(in the rows, 128 means zero)
[145 126 150 111 178 110 185 123 111 154 104 141 144 133 110 111 110 103
 133  85 117  86  86 121 153 206  71  99 112  76 155 147 115 105 148 152
  96  98 106 144 135 139 117 154 134 117 134 129 105 165]
6
[132 158 166 145 114 132 202 132 109 151 121  58 184 120 134 109  98 141
 129 184 214 159 166 172 134 156 113 128 133 116 148 163 168 171 116 105
 132 173 123 115 133 122  81 155 153 152 102 166 150  88]
2
[111 108 117 139  88 135  76 147 115 145 102 125 114 114  95 137 112  90
  69 158 112 172 157 104 139 153 197 109 113 147 159 109  92 142 156 133
 113 146  73 112 152 198 104 152  60 168  96  34 144 105]
7
[141 116 145 101 168 113 167 116 110 128 106 149 137 144 123 108 124  92
 143  98 109  74  81 124 151 229  96  85 110  65 138 130 106  97 136 144
 115  95  98 147 131 153 119 163 144 109 145 131 119 153]
4
[118 134 108 136  57 136 158 113 164 162 128 147  54 147 127 165 121 148
 112 104 109 125 121 127 145 123 124 155 144 152 136 179 114 137  89  72
 159 139 118 148  99 140 109 170 126 160 143 126 103 151]
1
[108 133 120 139  67 130 152 107 174 153 136 137  66 135 125 168 120 132
 130 104  84 121 114 118 127 119 126 160 131 149 126 173 138 124  91  82
 156 142 146 143 103 125 100 160 152 163 127 132 105 154]
5
[107 110 120 136  86 135  81 164 121 148 103 113 108 115  85 144 123  87
  66 157 111 162 161 115 142 148 195 119 118 139 164 112 100 146 158 142
 119 151  81 104 150 202  99 154  57 162  95  43 151  93]
7
[126 121 104 130  35 131 155 116 161 162 135 142  50 151 143 161 123 131
 116 117 102 125 123 137 145 128 133 146 130 151 132 175 117 143 103  80
 154 135 124 169 110 140  94 172 133 162 149 106 112 142]
4
[134 117 134 114 179 119 169 112 120 129 110 143 140 127 109 117 108  87
 120  92  96  60  91 122 163 213  95  90 108  70 144 139 106  94 138 163
 109 102  97 149 121 154 121 151 134  99 138 135 106 143]
3
[155 161 157  96  67  74  99 126 107 111 133  44 165 132 146 118 113 110
 125 146  89 138 141 134 137 219 192 120 107 106  70 149 100 159  83  55
 140 117  97  79 150  82 140  99  91 162  55 193 127 128]
7
[168 141 141  67  74  76 106 113 103 119 137  72 161 149 150 106 128 112
 118 152  78 128 127 126 142 227 188 114 103 119  60 157 108 166  84  38
 127 120 111 104 151 100 130  92  84 157  81 179 122 137]
4
[135 148 175 154 107 136 177 126 105 149 114  48 178 126 110  97  92 139
 123 164 200 183 160 153 159 163 135 137 131 118 159 177 163 162 108  93
 135 170 113 123 144 118  90 147 151 144  91 169 151  73]
7
[110 116 124 142  84 126  84 159 130 151  90 123 119 105  81 142 117  90
  65 154 135 146 156 118 127 146 174 120 121 149 175 107 119 144 164 155
 104 160  93  92 150 186 104 149  64 162 104  39 141  92]
6
[113 132 118 138  66 119 155 108 170 146 136 134  67 135 125 165 121 125
 127 101  84 108 117 128 124 135 136 162 131 148 125 173 128 120  94  79
 158 133 145 137 101 116 107 158 153 163 127 141  99 160]
5
[121 129 104 134  53 135 150 113 168 173 129 148  64 143 124 161 122 151
 111 100 105 123 124 128 151 133 131 151 139 146 134 183 113 132  97  72
 155 132 114 149  97 141 106 163 119 155 135 125 100 150]
1
[131 116 149 116 185 107 166 117 118 133 108 146 148 122 110 114 118  96
 147  90  83  58  82 116 138 209  88  93  98  68 125 128  93  77 142 145
 116  92 113 134 116 145 134 150 136 102 137 141 105 152]
5
[118 142 109 129  68 132 159 106 172 142 145 149  75 144 144 160 120 140
 140 111 101 110 122 130 129 126 135 152 136 145 118 171 137 140  96  95
 149 143 139 147 101 132  91 160 145 163 129 132 119 155]
2
[108 122 119 139  73 130 100 149 130 152  97 115 113 100  95 141 107  85
  59 174 129 174 152 112 134 152 169 114 115 161 162 116 113 147 159 132
  99 154  88 107 152 185  98 149  76 175 107  31 128  99]
6
[114 105 121 132  84 127  87 154 120 152  92 131 108 112  92 144 124  87
  64 156 123 150 154 123 137 158 189 122 114 142 170 105 111 148 161 143
 119 156  83 114 159 207  96 155  65 161 125  24 155 100]
4
[159 147 160  82  82  71 116 114 107 118 131  64 160 128 129 111 125 109
 128 161  56 119 126 119 124 215 170 116 106 120  49 145 102 145  80  50
 128 116 123  89 134  91 144  84  87 159  76 180 111 155]
5
[120 157 177 145 121 131 184 121 114 149 104  56 183 119 102 118  98 141
 147 151 183 155 157 149 139 143 111 126 120 101 145 162 163 145  99  84
 134 164 130 127 133 127  76 155 156 148  97 171 142  79]
5
[105 112 116 131  98 130  94 150 134 144  97 110 122 109  86 154 110  81
  50 146 120 122 163 115 138 152 191 115 115 137 166 107 109 155 162 148
 108 165  84 101 145 195 106 146  55 153 111  53 136  83]
3
[163 153 144  76  86  70 129 116 108 115 142  74 170 130 155 116 126 118
 130 168  88 107 138 131 127 209 176 115  99 118  49 152 104 163  88  57
 121 122 117  91 137  98 139  95  85 156  72 187 121 144]
2
[141 111 137  89 186 113 169 120 105 154 120 147 137 138 125 114 119  97
 132  95 117  76  89 128 161 216  92  91  99  72 148 142 106 108 155 131
 105  91 101 161 138 159 114 169 136 119 138 119 113 169]
4
[115 137 112 130  70 132 151 103 174 142 134 124  73 144 129 163 114 133
 108  98  95 107 123 126 149 130 138 161 136 146 129 181 147 141  94  97
 144 140 131 155 106 123  98 148 150 153 129 142  99 154]
3
[108 109 115 132  89 137  76 152 120 147 104 126 108 116  92 144 114  92
  70 161 115 179 158 114 138 150 193 112 110 152 166 112 100 146 153 131
 110 150  81 112 150 197 104 155  64 171  88  30 139 108]
7
[116 140 117 132  74 132 145 109 177 149 129 148  68 145 124 160 118 151
 122  89 112 121 127 129 153 137 128 159 144 147 138 185 134 129  84  79
 149 136 122 141  95 131  99 163 146 158 120 145 106 149]
1
[153 170 158  94  70  68 118 111 113 116 130  60 161 127 147 117 108  96
 125 141  81 125 140 122 142 222 179 129 110 100  64 147 102 154  75  47
 145 122 111  74 144  82 131  86  95 158  83 190 135 128]
0
[142 120 138 102 180 116 158 127 103 150 120 140 137 137 114 116 120  99
 136  85 101  83  93 117 164 204  97  97 107  68 147 141  97 105 145 141
 110  93  99 144 134 150 120 162 132 121 109 136 114 160]
7
[120 137 114 139  45 131 170 112 166 154 133 133  60 147 128 155 115 135
 119 109 110 134 113 127 135 120 113 148 141 152 140 179 130 145  96  85
 148 142 136 155 109 123 103 163 136 160 139 121  96 136]
6
[140 127 124  92 204 112 182 128 108 149 128 158 147 126 132 124 119 105
 147  94 109  48  95 131 140 189  86  94 101  68 134 134 102 108 156 151
 104  94 115 144 125 156 116 163 131 113 127 127 111 164]
2
[116 146 119 138  52 121 158 100 173 152 132 139  63 144 125 156 116 122
 130 104  96 120 126 124 149 134 128 167 141 143 131 182 139 137  81  79
 153 144 135 143 105 122  99 160 161 165 129 132 114 156]
0
[133 120 140 111 187 111 191 118 123 138 125 159 144 129 126 116 113  98
 154  99 107  49  90 130 143 215  87  88 107  62 129 127  96  98 148 161
 115  89 105 139 113 155 117 161 131 103 132 127 116 154]
2
[103 113 109 139 102 135  90 147 132 150  86 122 122 112  76 159 114  89
  55 140 118 122 164 108 140 146 194 115 118 137 176 101 118 147 163 153
 105 159  86 105 148 202  97 144  53 154 109  39 142  87]
3
[105 119 103 128 103 129 100 146 124 148 117 136 122 101 111 149 114  89
  78 161 123 146 159 126 125 137 179 108 105 147 149 102  98 151 161 139
 114 149  87 111 146 199  97 156  60 169 105  29 150 113]
2
[110 123 106 136  51 129 159 111 171 167 136 136  63 140 129 172 128 132
 126 109  77 121 117 123 125 110 126 147 137 147 124 174 115 138  98  74
 152 136 136 151  95 129 108 165 126 159 134 121 101 145]
5
[123 161 165 143 120 134 186 128 122 158 107  66 176 119  99 122  88 152
 134 150 214 158 162 168 156 166 112 136 125  99 159 166 162 154  94  85
 130 157 107 119 133 134  76 151 157 143  86 163 135  78]
1
[156 173 156  96  66  75 115 122 109 110 130  54 160 119 151 118 104 109
 114 152  92 138 127 133 129 220 170 128 111 117  70 163 115 151  78  63
 135 116 115  84 147  78 126  86 100 161  72 189 111 128]
6
[131 124 140 116 186 114 179 122 125 126 119 154 144 128 130 120 113  93
 152  97 106  58  95 134 142 212  89  90 105  69 130 132  93  93 145 170
 113  92 103 136 114 158 120 161 129 106 135 130 125 149]
2
[161 148 137  80  87  81 103 109 112  98 128  67 166 138 135 111 117 110
 107 145  72  98 138 120 135 217 190 105 111 118  62 151 106 161  77  59
 117 126 109  97 135  99 140  82  81 150  74 192 104 134]
3
[157 143 152  77  80  70 117 113 108 120 131  66 163 134 140 111 130 114
 122 158  57 119 129 116 124 213 177 114 107 120  51 154  97 149  83  39
 128 117 126  85 132  92 143  86  80 159  74 187 106 136]
5
[137 151 169 145 102 127 180 123 103 156 112  53 174 128 116 105 102 137
 122 158 207 159 152 161 155 170 130 135 132 117 162 173 173 167 117  86
 133 173 117 130 148 118  87 156 155 147 120 165 157  96]
4
[157 159 152  96  68  76 100 124  97 114 137  53 158 132 145 113 111 108
 119 152  77 132 143 124 147 221 200 123 107 113  62 153  95 152  82  47
 142 111 104  81 150  85 132  90  87 159  60 189 132 123]
7
[107 123 114 139  80 129  92 139 122 154  96 126 117 105  98 138 115  94
  65 160 126 171 151 107 133 144 183 110 110 158 161 115 113 147 160 131
 100 151  93 109 154 184  98 144  69 165 104  33 132 103]
6
[132 120 153 111 178 111 171 116 114 130 108 143 141 127 109 111 119  92
 148  98  79  72  78 123 141 210  78  92 103  66 122 132  91  82 130 152
 119  93 111 136 116 146 129 152 131 108 139 138 113 154]
5
[132 166 180 141 100 126 193 122 113 160 105  45 181 121 110 105  95 124
 124 161 201 171 162 156 157 162 112 141 143 108 155 174 173 168 104  93
 134 173 117 112 137 115  87 145 158 152 105 161 151  89]
0
[135 120 136 107 181 112 178 120 119 133 119 162 148 126 133 112 116  94
 153 103 104  53  91 130 142 209  90  83 103  64 124 122  98  93 146 169
 112  93 104 133 115 151 121 157 138  99 131 125 119 143]
2
[122 138 117 140  49 123 158 110 170 154 134 130  64 141 136 156 114 134
 119 109 107 132 115 122 136 131 124 164 140 159 136 189 146 136 100  88
 140 142 141 142 110 105 100 155 160 160 130 139  95 154]
6
[122 124 103 138  34 132 152 121 165 170 144 136  52 154 126 162 126 138
 120 116  83 134 124 124 149 126 142 145 138 140 132 172 113 151 105  75
 152 136 123 152 108 137 106 166 122 162 119 117 109 138]
7
[124 166 169 134 128 140 187 121 119 156 106  76 170 129  94 118  95 149
 139 153 207 151 157 160 159 157 103 139 129 101 138 165 165 159  93  82
 126 162 113 121 134 134  74 159 163 145  97 170 140  81]
1
[109 111 111 117  89 134  82 140 117 154 102 125 112 113 107 145 113  86
  68 156 120 168 149 111 139 156 194 110 104 144 158 110 104 151 156 118
 113 148  82 123 162 203  85 154  62 170 116  23 150 107]
4
[106 123 132 135  89 125  96 146 127 158  92 131 112 105  71 141 118  75
  68 156 122 138 159 110 139 155 174 116 125 128 169 100 105 148 154 136
 119 164  82  97 142 202  98 161  59 167 117  38 153 111]
0
[114 130 102 132  61 135 145 104 175 146 138 130  77 142 132 162 116 137
 106  92  97 114 127 129 153 126 140 155 134 148 140 190 147 140  95  95
 141 148 130 158 100 122  93 149 151 150 121 146  99 149]
3
[118 126  95 130  55 138 155 104 168 158 135 133  72 151 129 166 123 142
 102 105  93 113 127 124 153 106 127 148 135 152 132 181 131 152 103  81
 143 143 124 174 103 137 100 160 132 159 137 128  97 142]
3
[143 115 137 108 184 120 162 128 106 151 120 144 139 140 107 114 120 107
 141  93 106  84  96 120 160 196  89  98 109  69 147 140  97 108 149 137
 109  93 102 151 133 156 122 162 132 121 112 132 110 155]
7
[102 124 107 131 104 133  85 146 127 152  94 130 115 103  86 154 115 100
  64 147 126 153 153 114 139 152 188 122 110 144 161 109 100 141 143 120
 115 149  75  99 149 206 104 147  62 161 105  43 138 102]
1
[134 146 172 150  98 139 177 130 105 152 117  45 178 135 111  96  97 137
 123 169 199 183 159 157 158 168 133 126 135 114 156 171 160 165 110  93
 135 170 114 121 138 118  88 152 150 147  88 174 147  70]
7
[125 139 108 143  40 128 166 116 157 159 136 137  57 135 135 157 118 134
 105 119 101 130 109 122 136 122 124 156 133 159 131 185 129 141 104  90
 146 142 137 155 112 126 104 156 139 159 144 122  94 149]
6
[127 167 160 137 117 131 196 128 113 151 115  69 185 121 120 120  95 140
 154 166 198 138 166 166 140 156 120 120 119  92 135 158 171 161 107 105
 125 164 126 121 138 132  64 157 159 146  89 162 154  76]
2
[132 156 167 146 117 129 197 127 109 152 121  59 194 116 134 104 101 144
 130 170 210 161 169 169 140 159 126 127 138 112 149 171 167 169 122 105
 126 168 116 115 131 120  82 147 148 144 104 168 158  93]
2
[107 108 122 137  86 133  77 157 128 153  97 119 111 115  79 142 117  91
  73 154 119 148 165 108 141 144 202 112 115 136 168 106 103 147 158 142
 110 158  84  96 150 202  99 157  51 159  86  35 155  75]
7
[121 126 105 126  56 125 140 109 166 149 142 144  64 153 141 162 121 135
 124  99  99 133 114 142 143 142 139 169 132 151 137 187 138 139  95  79
 156 135 131 160 113 119  96 163 150 158 137 128 113 158]
4
[134 124 139 116 188 113 186 121 123 127 121 156 146 127 122 121 110  94
 156  98 113  48  91 134 135 211  88  94 107  65 132 129  97  92 143 164
 114  95 104 133 115 151 120 162 133 104 136 134 121 154]
2
[114 139 116 134  76 132 151 106 172 152 126 146  69 142 126 159 117 147
 119  94 117 123 122 133 151 142 125 170 139 153 129 187 135 127  86  80
 149 130 121 141 102 127 106 159 159 156 130 142 103 159]
1
[126 135 104 131  37 133 164 117 164 161 142 145  58 145 137 158 118 130
 111 114  98 133 108 127 134 127 116 150 141 153 129 181 127 145  99  86
 149 142 139 150 106 118  98 154 137 161 136 126  93 136]
6
[124 126 101 128  43 137 151 116 162 164 139 151  52 152 139 164 123 133
 118 113  97 124 113 132 143 131 132 148 133 148 133 177 127 149 102  75
 154 144 128 168 113 144  95 174 135 165 150 109 114 148]
4
[129 114 146 118 185 111 171 119 120 134 116 149 141 122 105 117 120  90
 138  92  90  56  77 118 138 211  87  92 105  69 140 125  93  76 143 147
 125  92 112 136 114 154 131 156 132 110 136 135 106 154]
5
[121 130 112 134  58 130 134 114 161 142 142 135  67 149 132 153 122 133
 125  99  92 137 126 123 149 125 145 161 138 153 130 185 131 128  95  83
 154 130 126 149 111 117 104 160 154 162 110 136 109 149]
7
[119 137 100 130  41 125 167 108 165 167 138 138  61 149 132 160 124 124
 118 111  95 121 123 128 147 122 116 153 143 138 130 181 111 147  96  68
 155 138 130 151  99 128 106 166 132 165 142 131 110 143]
0
[119 139 111 130  80 129 149 110 172 152 135 147  72 142 122 161 114 149
 116  90 111 117 120 126 154 133 129 162 134 151 136 181 135 130  86  76
 151 136 122 149 102 132 104 162 150 159 122 141  99 155]
1
[154 169 153  95  84  77 110 120 107 122 129  68 161 125 141 119 102 126
 116 133  95 118 144 135 147 223 186 134 100 120  57 160  97 150  76  40
 142 116  96  84 142  98 136  87  89 155  79 184 119 138]
1
[146 115 134  96 180 113 172 121 107 157 118 144 147 136 126 111 118 102
 138  85 111  86  87 132 166 212  87  96  96  64 144 145 113 108 149 137
 102  97 101 157 143 149 113 155 142 109 143 129 124 162]
4
[154 159 143  85  77  77 116 119 117 102 135  50 166 131 146 131 106 104
 104 140  85 109 140 141 136 220 185 127 105 109  69 155 109 164  76  61
 136 123 105  91 142  92 135  80  89 156  76 195 111 127]
3
[130 154 167 137 114 134 182 124 107 147 110  68 168 128 110 110  93 132
 138 156 202 154 154 164 158 166 116 130 121 103 154 164 172 155 100  91
 133 159 121 138 150 129  64 156 167 144 106 153 157  77]
4
[142 113 137  91 184 113 171 122 110 159 114 150 140 139 124 117 119 106
 141  85 111  79  88 131 160 208  81  95 103  64 143 138 109 114 149 137
 104  92 103 158 138 150 114 160 137 110 139 122 117 159]
4
[119 134  94 133  59 131 178 116 165 158 149 152  66 140 153 169 116 139
 127 121 105 112 127 137 128 113 124 144 128 147 122 172 117 144 104  86
 151 141 137 149 100 130 101 169 127 155 140 124 118 139]
2
[125 167 164 139 121 139 178 126 120 158 105  64 177 121 103 117  86 156
 141 154 203 150 160 155 161 158 113 135 126  95 147 172 170 148  90  84
 127 162 116 118 137 140  66 147 162 145  85 163 143  66]
1
[111 127 112 137  57 128 155 110 166 159 140 135  68 138 126 168 128 136
 125 112  82 123 113 127 122 115 123 150 132 145 123 178 112 135  97  74
 155 139 136 152  96 130 111 167 122 161 138 130 101 157]
5
[135 122 135  91 197 115 182 114 115 145 112 130 146 131 113 126 114 102
 122  81 111  59  98 127 160 195  85  96  99  66 143 139 112 116 146 145
  99  95 105 156 130 147 124 151 135 105 130 140  95 160]
3
[ 97 111 119 137  98 133  85 137 123 150 100 124 123 102  87 147 123  92
  77 161 106 166 155 105 116 135 182 110 108 146 149 103  99 139 155 118
 115 153  95 108 147 198  98 150  59 172 106  40 138 111]
5
[119 132 116 141  57 134 139 110 165 149 142 137  63 150 127 151 120 142
 128 105  96 135 125 119 153 131 144 158 140 147 136 181 136 137  94  84
 152 137 133 149 108 123  98 160 152 161 109 139 115 141]
7
[131 164 169 147 119 132 206 129 109 155 118  60 186 119 122 111  98 138
 132 174 217 143 165 170 141 162 118 129 132 112 145 158 174 174 116 111
 131 169 123 116 138 127  83 154 157 151 102 164 157  86]
2
[163 151 143  73  82  74 124 119 111 118 142  79 170 134 162 113 122 120
 137 165  81 113 137 133 123 212 172 109 110 114  52 149 106 165  87  65
 118 125 115  84 129  91 133  91  91 153  68 180 121 145]
2
[125 161 165 136 121 133 196 127 123 153 118  67 178 120 119 125  92 139
 157 163 204 136 163 170 134 155 115 127 118  91 142 154 165 159 111 107
 130 162 128 122 135 133  67 160 156 145  91 156 146  81]
2
[120 141 118 141  50 126 153 110 165 151 132 136  67 136 134 152 115 139
 120 107 105 138 117 126 142 127 122 166 145 158 139 190 150 129  97  96
 146 136 144 146 109 107  92 149 164 158 125 132  98 142]
6
